The same points and some others measured another way (B), then each row and its match in B
B:
0: [  43  193  110  222 -260  -12  160  129   53  371  272 -130  -97   14
  253 -207   15 -181  178  100 -257  -65  -22]
1: [ 193  -35 -120  -60 -146   57  -37 -141   37  -82  183 -105    2  -29
  -13 -157 -200 -293  285  193   41  116  -46]
2: [ 178    9    6   93 -143  218   -2   -8   28  -20  112  -22 -169   -8
   84 -116  -47  -58  155   -8  -95 -199   56]
3: [ 210 -249 -103   60   83   73   -1  -86   40  -78   58 -111  -56   13
    1 -189  -14  -23 -245  157  201   -2   89]
4: [  -4 -216 -312   -7 -106  -28   21 -103  -21  230  164 -220  -36  -53
  116 -222 -159 -179  213  185  -79  164  -40]
5: [-315  100   80  -37  367 -392   15   35   36  -33  196  142 -166  -46
 -269 -170   74   55   77   -8   41  309 -134]
6: [ 104 -121 -142   26  263   95 -119   94  120  -74   94  101 -159   -8
  -25  -49  -10  262 -163  -49  328 -159  218]
7: [-172 -215 -278   81   25  -83   60  -86  -61  299  115 -180 -156  -79
   80 -285  -19   -8  114   33 -218  145  -93]
8: [ -61 -204   18  421  408 -378 -152 -101  -77  255  293 -174  -63  164
  189 -570 -165  151 -190  184  251  238   76]
9: [-105   23 -351 -197  613  -84 -193  -61  133 -316   42  277 -161 -232
 -395  -86   66  386  -11 -306  362  154  -52]
10: [ -93 -180 -331  -76   78  -10    4  -41   11  118  120  -70 -139 -111
  -65 -129  -48   15  133   45  -16  125  -20]
11: [ 135  208  -11 -167 -107   21   34    4  150 -199   87   59   12 -143
  -83   -4   18 -246  220  -11  -17   41 -122]
12: [ -42  208  216  144 -190 -163  209   34   96  196  105  -46  -35   15
  222 -198   75 -207  117   28 -335   27 -183]
13: [ -18  -68  -55  -69  334  -84 -194  -37   40 -292   98  136 -155  -43
 -216 -107  -64   97   45  -46  251   64   44]
14: [ -55  401 -202 -217  -32 -412  120 -213  317   -6 -130   58  373 -227
  293 -212  -14 -281  332 -262 -247  362 -575]
15: [ -94 -131  -61 -176 -257  185   43  169   73    0  -79   91 -236  -30
  136  203  -16  -58  248  -67 -263 -325   81]
16: [  52  -28 -222 -116   49  172   19  -29  -70 -195   97  -94 -212 -322
 -369 -113  257 -114   41 -133 -127   74 -105]
17: [-392  514  265 -172  192 -496  344  145  455   27 -211  483   30  -53
  157   87  274  189    1 -382 -290   52 -402]
18: [ 145 -197 -195   14  -39  258  125   40  125   95   18   -8 -183  -16
   56  -11   49  150 -168   43   44 -218  158]
19: [ -74  452  101 -263 -104 -300   11  177  205 -193  -11  117  163 -241
   89   66  154 -383  309 -229 -208   90 -301]
20: [   3   33 -241 -168 -263   72   71  -67    7  -18  -33 -148  -22 -267
   47  -86   78 -338  324 -137 -405   45 -254]
21: [-145  -66  -80  139  410  -86 -133  135  -42  -59  -36   34 -237 -189
  -25 -210  307  286 -263 -393  -40 -129   -1]
22: [ 111  219   11  -26  -46  -71  180   79  174   53  151  -19   29 -117
  -12 -100  159 -158  -53   37   -9   94 -105]
23: [  -5  -76   34   91  488 -187   78  -87  154 -209 -153  123  -76  -54
  -80 -247  290  313 -579 -209  176   50 -110]
24: [  61  -36 -516 -120 -314  414  336   -7  127  282 -153 -126 -159 -366
  105  -12  344   30   19 -334 -532 -218 -197]
25: [ -66   -1  -72  -46  211 -106 -204 -230   36 -269    6  156 -103  -10
  -12 -204 -236   39  358 -142   10   84 -146]
26: [  71 -281 -420  -50   71  274 -114   96   -4   60  121  -68 -245 -139
  -59  -19  -16  150   13  -32  137 -171  236]
27: [ 478  -49 -162   90 -249  251 -122 -230  -59 -105  325 -299   42  -48
   -5 -323 -259 -417  280  300  133  107   26]
28: [ 186   72   34 -116  239 -107  -50 -174  232 -390  -15  190   65   12
  -95 -103  -85    2  -69   17  324  115  -81]
29: [  73  281    6  -93  114   42   76   56  201 -204   -7  198  -94 -187
 -128  -14  224   69  -10 -262  -28  -78 -130]
30: [-288  451   73  -61  352 -529  108  -78  177 -105  -28  176   76 -254
  -93 -281  291   -9   62 -388 -225  374 -525]
31: [ 119  -87   24  -29   94   38  -88   18  120 -152  136  114 -116  105
  -28  -17 -179   41   43  167  292  -67  181]
32: [ -13 -231  -41  -12  156  -63   34  160  305  133   -2  225  -85  247
  269  112 -189  322 -219  164  374 -215  300]
33: [ 174  112   86  -71  234  -94   57 -118  285 -313  -39  221   42   28
  -70  -84   11   88 -207  -13  291   48  -71]
34: [-106   70    7  -27  155 -216  201  105  119   87   91    5  -66 -118
 -118 -123  270   -4 -221    4  -25  169 -107]
35: [  74  -76  345  170 -239  100   90   34   73   45  110   74 -222  283
  227  -34 -211  -63  140  245  -95 -272  161]
36: [-289  789  301 -270  237 -661  206   67  387 -218   38  404  194 -192
 -155  -33  235 -174  250 -270 -120  435 -550]
37: [-119   45  147  218  -69 -262  145   -7  -63  280  198 -196  -83    3
  136 -359   77 -223   52  113 -308  182 -174]
38: [ 178   38 -216  119 -159  159   57  100   54  232  129 -199  -44 -173
  214 -178  124  -88   -1  -93 -142 -129    7]
39: [ 209 -150 -138  120  -71   73  179 -202  164  147  -23  -97   21   61
  261 -265  -57   26 -185  106  -11  -16  -58]
40: [  24  311   60  -93   14   39   77  232  187  -48  179  182 -147 -123
 -120   85  156   20  108 -102   22 -113   26]
41: [-155   17  103   10 -227  -66   70  125   -6  141   92  -37 -165   -1
  153  -33  -19 -212  294   29 -351  -77  -46]
42: [  32 -215 -236  188  305 -175  -66  -66  -67  198  329 -225  -67  -23
  -78 -412  -47   39 -184  224  283  295   73]
43: [  -8 -524 -299  211 -162   74  -85  -59 -217  412  232 -398 -182   78
  261 -317 -256 -138  141  309 -110   17  181]
44: [  94 -102 -169  -67  -58  172  -31   39   12  -15  189  -50 -182  -73
 -110  -29  -50  -77  158   97   52  -50  108]
45: [-400   88  191   23  255 -337   17  274    6   79   98  148 -256  -53
  -71  -46  219  107    6 -151 -158   12  -32]
46: [  38  537  127 -228  169 -236  112   69  313 -322   36  274  100 -223
 -206    8  246 -114   49 -225   63  167 -291]
47: [-177  -56 -119 -141   51  -48  -25  213   90   11  -58  100 -157 -122
   79  104  110   61   64 -197 -113 -158   28]
48: [-215  170  -84 -287  463 -162  -26  103  261 -329  -92  425 -159 -181
 -292  126  194  326  -35 -359  163   11  -98]
49: [ -21    7  173   58   88 -102  -38  -53   80 -176  -81  108 -102   43
  128 -137   -1    7   18 -128  -94 -107  -83]
50: [ -25   68   63 -125 -232 -109  120 -211   87 -101    2    6    1   -4
   58 -123 -147 -345  395   94 -294  160 -286]
51: [ -32  -26   24   14 -164  -90   -4   71  -78   82  246 -178  -98  -48
   -3 -140  -42 -349  252  189 -144  115  -19]
52: [ -22 -176  240  199  341 -287  -20 -226  170  -90   -8  192  -61  345
  182 -280 -278  251 -192  174  289   63   32]
53: [-354  329  354  -22  247 -490   87  242  153  -94 -125  239  -50 -112
   93  -41  372   21 -117 -370 -263   15 -265]
54: [ 123  585  200   94  134 -267  119   -5  149  -32  421   19   69 -146
 -239 -328  143 -220  108   49   96  381 -251]
55: [-255 -354 -229  286  234 -279  -14   78 -112  482   91 -283 -128  -30
  292 -408  108  158 -262  -26 -123   92   31]
56: [ 143 -189  -85   94  -76  140  -66  180   -5  147  271 -130 -163   48
   73  -60  -97  -51    0  234  176 -152  303]
57: [  94  396  231 -150  121 -215   84 -102  254 -348  156  249   57   -9
 -246  -80  -41 -188  184   81  172  262 -222]
58: [ -30  614   54 -311  304 -440  259 -186  350 -443 -124  240  260 -379
 -344 -167  426 -186  -88 -356  -71  505 -670]
59: [ -37 -219  -51  153 -302  159  -66   43 -142  253  199 -194 -266   67
  233 -142 -216 -171  394  150 -283 -189  134]
60: [-200   59    6   85 -167 -177  194  143   70  377   36  -91  -70  -56
  322 -139  125 -108   94  -76 -410  -30 -131]
61: [ 217  353   76  140 -108 -121  184 -174   41   -3  191 -218  123 -210
  -27 -431  211 -400   30  -14 -233  307 -380]
62: [ 150  -88  115   76  306  -89   50 -168  182 -261 -105  134  -31   90
    0 -206   50  184 -401  -22  238   -2  -41]
63: [  19  367  135 -197 -118   33  129  287  293  -81  103  287  -90  -66
  -27  245   96  -39  196  -79   -3 -188   27]
64: [   3  448   52 -273  -90 -192  305   40  360  -93   -8  195  131 -179
  -65   57  194 -212  113  -87 -125  184 -335]
65: [ 103  215  170  -87  131 -187  -44    1  210 -266  130  185   50   38
  -60  -48  -96 -110   87   80  258  108  -43]
66: [  94  120   32 -116 -314   57  156  161  151   73  137  -24  -33  -41
   91   80   10 -290  192  143 -118  -74    8]
67: [ 134  388  315 -124  -50   34   67  135  271 -312   52  313  -76   -4
  -68  141   61  -71  138  -83   50 -185  -23]
68: [ 305   37   59  317  165 -312   53 -114   85  144  257 -286  233   50
  194 -531   23 -183 -415  268  304  331  -68]
69: [ 354 -286 -258   69 -175  308   26 -229   26   26  147 -200  -73   42
   58 -215 -220 -117   33  279  128  -27  104]
70: [  74 -419 -358   58 -128  204  -56   31  -78  281  227 -250 -191   22
  105 -122 -195  -40   97  268   65  -77  260]
71: [  25 -170 -147  100   81  167  109  161  117  231   99   24 -248   16
   67  -38   92  280 -227   15   82 -233  222]

[ 505   24 -300  390 -411 -541    6  479   -1 -136  -52 -109 -117  -13
 -218 -226 -158  149   78 -322   71 -214   -8  -49   96  148  145 -163] : 24
[ -34  169  131  -47  176  287  203  -23   69  -87  171  158  -17 -146
 -294  -12  197 -106   69   -3   65  -80  -32  -82   72  -89 -175   99] : 16
[ 103  195  184  196  297  -32   42   62  171  -47  -40  142  360   -6
   80 -316  454    8   24   81 -283  125 -147  -70 -177  -53   -2 -110] : 47
[ 187  -96 -191  -84  -24 -152  -40  -41  -66   26  -23  -66   -1   -7
 -192  117  -67   25 -110  117   29  -27 -162 -163   40   15   -6  -73] : 37
[ 309  -43  -59  191 -133 -178    0  -61   39  -25  -22 -134   58   13
 -102   43 -139  -30    5  -21  -42 -137   36 -122   22  -44  116 -143] : 22
[-277    9   70   -3  262  322  125  -17  152   88   19  227  285   -6
  -80  105   62  -62  -11  -34  116  -29 -105   -9   -9 -140 -220 -135] : 33
[-120   32  -18  119  171   54   98  215   54   44 -127  186  247   10
  -25  -90  126   65  -67   -7   18  -57 -182  -16  -22  -47 -130 -142] : 39
[-250  231   87 -127  394  110   60  219  -60   29 -123  250  325  -37
   73 -106  386  190   15  132  -92   99 -260  -55 -112   12 -184 -136] : 12
[ 315 -113 -149  136   91 -247  101   67    3  -70 -161  -62    7   70
 -132  -84   73   -8 -241   70 -161  -14 -188  -77   -2   -8   49  -71] : 30
[ -52  228  233   66  245  451  213  -12   12  -51  -55   72  213   24
   54  -54  302   40   -7  212 -146 -184 -198  -44   51  -66  -39  -16] : 27
[-121  260  -85  -35   73  369   79  295  178   -3  323  253  185   41
 -106   27  186   88  184 -111   88  -44 -187   11   95   12 -161 -210] : 20
[ 448  -90 -223  168 -253 -203 -137   18   17   26  -54 -213  120  121
  -21  -43  -61   79  -70  146  -76 -128 -272 -157   55   97  201 -151] : 25
[ 415 -163   62  283  -48 -315    6 -142   54  -52 -342 -243  171  -29
  -63 -217   44  -51  -99    2  -19  -63 -177 -124  -83   56  143   36] : 67
[-332  133   38  -57  165  478   34    8  180  137  228  267  342   32
  -12  198   39  -11  126   29  103  -67  -82  -37   32 -142 -197 -245] : 28
[ -98  288   19  -86  140  268   59   41   15   -1  280  142  137   54
   22  269   16   85  162   59 -155  -85  123  -75   40 -142  -40 -330] : 9
[ 548 -172 -214  193 -229 -359 -124 -136  106  -11   -4 -287   87  137
  -61   71 -193  -28  -48  -19 -104  -32  -69 -142   -6   33  241 -232] : 36
[ 116 -239  -52  223  -39 -161  -13  -86   91   95 -184   21  145  -73
 -201 -111  -70 -140 -182   73  103 -107 -132 -144  -14  -99  -48   39] : 62
[ -65  154   25  -70  158  134   53   36   76  -13   71   43  264   58
   40  202   13  103  188 -169   39   32  -14   -6  -44   -2  -57 -321] : 63
[-173  111   61 -109  163  333    4 -124  114   88  156  111  298   31
    2  233   25    0  127   42   46  -11  -56  -78  -10  -96 -105 -229] : 31
[-215  206   -3  -53  155  316   55  132  196   36  270  236  289   40
  -32  160   68   52  233 -185  100   22  -24   15    0  -64 -168 -314] : 64
[ 360 -141   81   90  149   26  128 -317  153  -90  -74 -159   64    6
 -203  -76  175 -205 -165   95  -83   25 -214 -115  -18  -29   43  119] : 51
[ 214  -73 -154  108   40 -298   95  127 -124  -51 -176  -17  -72  -10
 -166  -20  -41   41 -214   96 -124 -106  -55 -112   30  -51   21  -75] : 21
[ 121 -205 -328   10 -190 -108  -88   78   46  105    3  -31   79   51
 -206  147 -242   25  -75  -43  236  -98 -222  -98   96   48  -39 -162] : 49
[-404  147  -89  -84   84  142  -71  201    1  185  204  396  199 -109
 -123  147  -55   62   99   76  125  -79   60 -125   20 -187 -259 -229] : 23
[-218  358 -117  -65   89  162   79  443 -134    3  120  213  148   87
  106  213  -17  325  174  -34  -80 -159   31    0   74  -30  -73 -440] : 38
[ 505 -114   83  387  -29 -288   81 -141  104 -104 -239 -215   99   18
  -67 -230   65 -113 -141   30 -196  -99  -63 -112  -60  -39  193   12] : 46
[-223  144   -2 -333  378  154   25  -49   -4   43  156  207  181  -37
  -93  221  171   45   50   79  -36  185  -73 -105  -80  -78 -204 -190] : 45
[ 363  -85  -17  116  157 -358  139   27 -162 -128 -455 -220   43   43
   -8 -115  109  109 -234   82 -193  -27 -212  -77  -68   82  122  -38] : 0
[ 234 -155  -24   46  -62   67    6 -293  124   18   14 -168  107   25
 -169  154 -131 -134  -28    5  110  -85 -108 -120   42  -33   39  -46] : 57
[-220  293  131  -29  258  202   44   89  -24   41   58  201  303   10
  139  108  142  141  128  113 -174  -45   53  -73  -66 -136  -73 -298] : 6
[-242  243  -25    6   59  343   33  197  166   76  364  335  195  -29
 -116   90   62   12  190  -46   70  -96   23  -49   73 -141 -191 -231] : 58
[-186  222  -98 -293  182  282    5  157  -38   43  147  138  212   54
   -3  209  140  213  135   44   61   36 -248  -55   33   75 -144 -252] : 59
[ 104  -27 -121   13  -17 -204   15   40  -59   -2  -48  -41   41   -5
 -106  187 -195   62   16 -101   39  -68   73  -89    3  -39   -2 -230] : 71
[ 547 -113 -228  175 -244 -379  -98  -31   15  -44   -1 -224  -42   46
 -168  -35 -105   -9  -83   68 -110  -85  -98 -183   40   45  200 -100] : 7
